Here is a tiny trained network, its code and every weight. The questions are about switching its units off for an input and a class, where a switched-off unit gives its printed mean instead of its output.

import numpy as np


def w(rows, s, z=0):
    codes = np.array(rows[::2]) - 128.0
    scale = np.full(codes.shape[1], s)
    scale[-1] = z or s
    return codes * scale


def f(y):
    return y / 2 * (1 + np.tanh(0.7978845608 * (y + 0.044715 * y**3)))


def log_softmax(a):
    a = a - a.max(-1, keepdims=True)
    return a - np.log(np.exp(a).sum(-1, keepdims=True))


def net(x, mask):
    res = np.array(x, float).reshape(1, 8) / 4 @ E
    y = f(res @ A[0][:, :-1].T + A[0][:, -1])
    res = res + np.where(mask, y, B[0][:, -1]) @ B[0][:, :-1]
    return log_softmax(res[-1] @ U[:, :-1].T + U[:, -1])


A, B = {}, {}
E = w([
[96,159,58,81,85,108,85,204,211,122,172,218],'x0',
[195,180,198,148,52,138,183,216,140,48,141,173],'x1',
[50,154,120,106,70,46,155,143,135,168,92,121],'x2',
[230,166,72,79,109,109,65,114,120,151,79,191],'x3',
[116,157,138,97,115,21,240,113,188,87,84,118],'x4',
[164,26,69,96,80,70,79,165,73,160,205,99],'x5',
[112,179,179,95,124,158,130,202,79,182,183,128],'x6',
[167,132,89,98,171,132,254,136,77,177,136,61],'x7',
],0.0097)
A[0] = w([
[160,180,137,103,152,155,183,205,127,106,132,144,197],'neuron 1',
[56,169,162,83,105,144,64,204,138,222,152,216,164],'neuron 2',
[186,135,108,74,61,128,85,253,93,86,176,223,220],'neuron 3',
[180,124,89,140,166,117,175,76,108,79,88,97,113],'neuron 4',
[89,117,196,139,134,90,194,135,121,87,116,134,210],'neuron 5',
[94,98,122,69,157,167,50,175,82,175,112,149,148],'neuron 6',
[87,130,120,140,125,112,144,190,116,128,163,188,185],'neuron 7',
[195,147,142,67,144,94,203,104,133,193,108,93,139],'neuron 8',
[123,105,145,175,135,92,141,101,153,143,102,85,138],'neuron 9',
[148,168,160,187,129,182,86,57,152,78,83,178,135],'neuron 10',
[161,134,120,52,134,94,178,99,96,165,48,124,96],'neuron 11',
[123,170,254,178,135,154,178,158,68,127,149,19,175],'neuron 12',
[137,120,91,86,122,106,95,121,182,127,99,147,4],'neuron 13',
[158,148,150,99,139,163,216,188,134,105,146,173,246],'neuron 14',
[203,138,105,138,96,124,102,224,131,119,185,189,88],'neuron 15',
[95,125,138,87,120,59,159,124,140,120,64,150,233],'neuron 16',
[165,145,159,197,144,208,96,88,165,79,72,199,190],'neuron 17',
],0.0096,0.0026)
B[0] = w([
[102,144,163,147,90,137,114,107,193,159,135,105,195],'neuron 1',
[93,192,146,171,137,118,106,144,151,250,149,116,221],'neuron 2',
[130,109,156,99,160,110,195,158,92,104,53,177,249],'neuron 3',
[82,146,130,156,134,113,113,143,139,162,104,124,189],'neuron 4',
[131,163,147,64,101,111,151,110,143,113,101,83,202],'neuron 5',
[134,180,117,125,131,165,74,102,105,191,164,119,198],'neuron 6',
[80,144,154,141,109,151,118,134,121,160,131,137,174],'neuron 7',
[130,171,136,186,121,169,133,149,136,139,111,140,205],'neuron 8',
[87,125,148,106,159,113,151,132,113,118,105,148,170],'neuron 9',
[92,135,104,97,153,68,148,201,156,120,103,176,207],'neuron 10',
[113,164,83,191,136,118,109,156,114,150,96,176,191],'neuron 11',
[175,90,187,54,97,232,149,73,132,138,125,64,244],'neuron 12',
[131,98,159,107,82,115,160,133,102,102,117,119,163],'neuron 13',
[70,158,166,109,86,157,88,117,184,157,137,54,206],'neuron 14',
[143,60,103,116,162,140,177,104,92,80,82,140,204],'neuron 15',
[105,155,81,121,74,109,143,144,132,66,123,132,199],'neuron 16',
[53,113,157,120,132,82,110,170,138,175,73,151,219],'neuron 17',
],0.012,0.016)
U = w([
[142,131,133,195,143,157,181,131,108,137,124,126,98],'0',
[114,114,108,93,111,79,171,121,145,8,110,157,137],'1',
[133,77,182,68,125,174,196,111,120,130,103,102,129],'2',
[244,175,159,155,113,138,123,118,178,69,214,182,2],'3',
[102,193,138,154,92,136,82,102,185,162,186,72,152],'4',
[173,122,85,164,118,122,157,162,75,125,139,174,102],'5',
[76,143,121,165,145,79,126,178,147,151,104,195,166],'6',
[188,61,83,125,206,176,66,63,48,163,170,121,112],'7',
],0.013,0.0084)

Each question gives the input, the list of numbers given to net, and the class t.
The units are the neurons (one row each of A and B). Each row of codes is followed by its name. A weight is (code - 128) times the scale printed after its matrix; where a second scale follows, it is the last column's (A, B and U).
mask holds one flag per neuron, in row order. A switched-off neuron (its flag False) gives its mean, the last column of its row in B, instead of its output. The means were averaged over made-up inputs and are rounded, as every weight is.
A unit's drop is (log p(t) with every unit on - log p(t) with that unit switched off) / (log p(t) with every unit on - log p(t) with every unit switched off).
The circuit of an input: a set's keep is (log p(t) with only the set's units on - log p(t) with every unit switched off) / (log p(t) with every unit on - log p(t) with every unit switched off). Starting from the 12 units with the biggest drops (on a tie, the unit counted first), units are removed one at a time, each time the one whose removal leaves the highest keep (on an exact tie, the one counted first), for as long as the keep stays at least 0.8.
units of the circuit, in order: the units of the circuit, biggest drop first
unit that matters most: the unit with the biggest drop
top k neurons: the k neurons with the biggest drops, biggest first
drop when u is switched off: that unit's drop, to one decimal
input [2,-7,8,-5,-2,3,-3,2], class 4: top 3 neurons => neuron 3; neuron 10; neuron 17
input [1,0,0,0,1,8,3,4], class 5: unit that matters most => neuron 12
input [-5,1,7,5,-1,-6,2,3], class 4: top 4 neurons => neuron 3; neuron 15; neuron 11; neuron 12
input [4,2,-2,7,8,-4,0,8], class 4: top 4 neurons => neuron 14; neuron 1; neuron 10; neuron 17
input [-6,4,5,4,6,0,-3,3], class 4: top 2 neurons => neuron 3; neuron 10
input [7,5,-8,-3,-3,-1,-7,6], class 6: top 2 neurons => neuron 12; neuron 17
input [5,8,0,6,-4,7,-6,-4], class 1: top 2 neurons => neuron 15; neuron 12
input [4,-8,0,-8,5,4,0,7], class 6: top 3 neurons => neuron 12; neuron 14; neuron 15
input [-8,-1,8,5,-4,-4,-3,4], class 0: top 3 neurons => neuron 17; neuron 12; neuron 2
input [1,4,-2,8,7,-7,-3,6], class 6: top 2 neurons => neuron 11; neuron 12
input [-2,1,1,1,-2,8,-6,-5], class 1: top 2 neurons => neuron 12; neuron 2
input [4,-8,3,-5,7,-2,3,-6], class 4: top 2 neurons => neuron 3; neuron 10
input [-7,-3,3,4,-4,4,8,-4], class 7: top 2 neurons => neuron 14; neuron 1
input [-8,5,8,0,1,8,-8,5], class 6: units of the circuit, in order => neuron 11
input [-3,0,-5,-1,-5,7,-5,-6], class 7: top 2 neurons => neuron 6; neuron 2
input [2,6,2,-2,8,-5,1,7], class 4: drop when neuron 10 is switched off => 0.0
input [7,7,4,0,-8,4,-5,4], class 2: drop when neuron 17 is switched off => 0.1
input [1,-5,4,-4,0,8,-7,6], class 6: drop when neuron 12 is switched off => 0.8
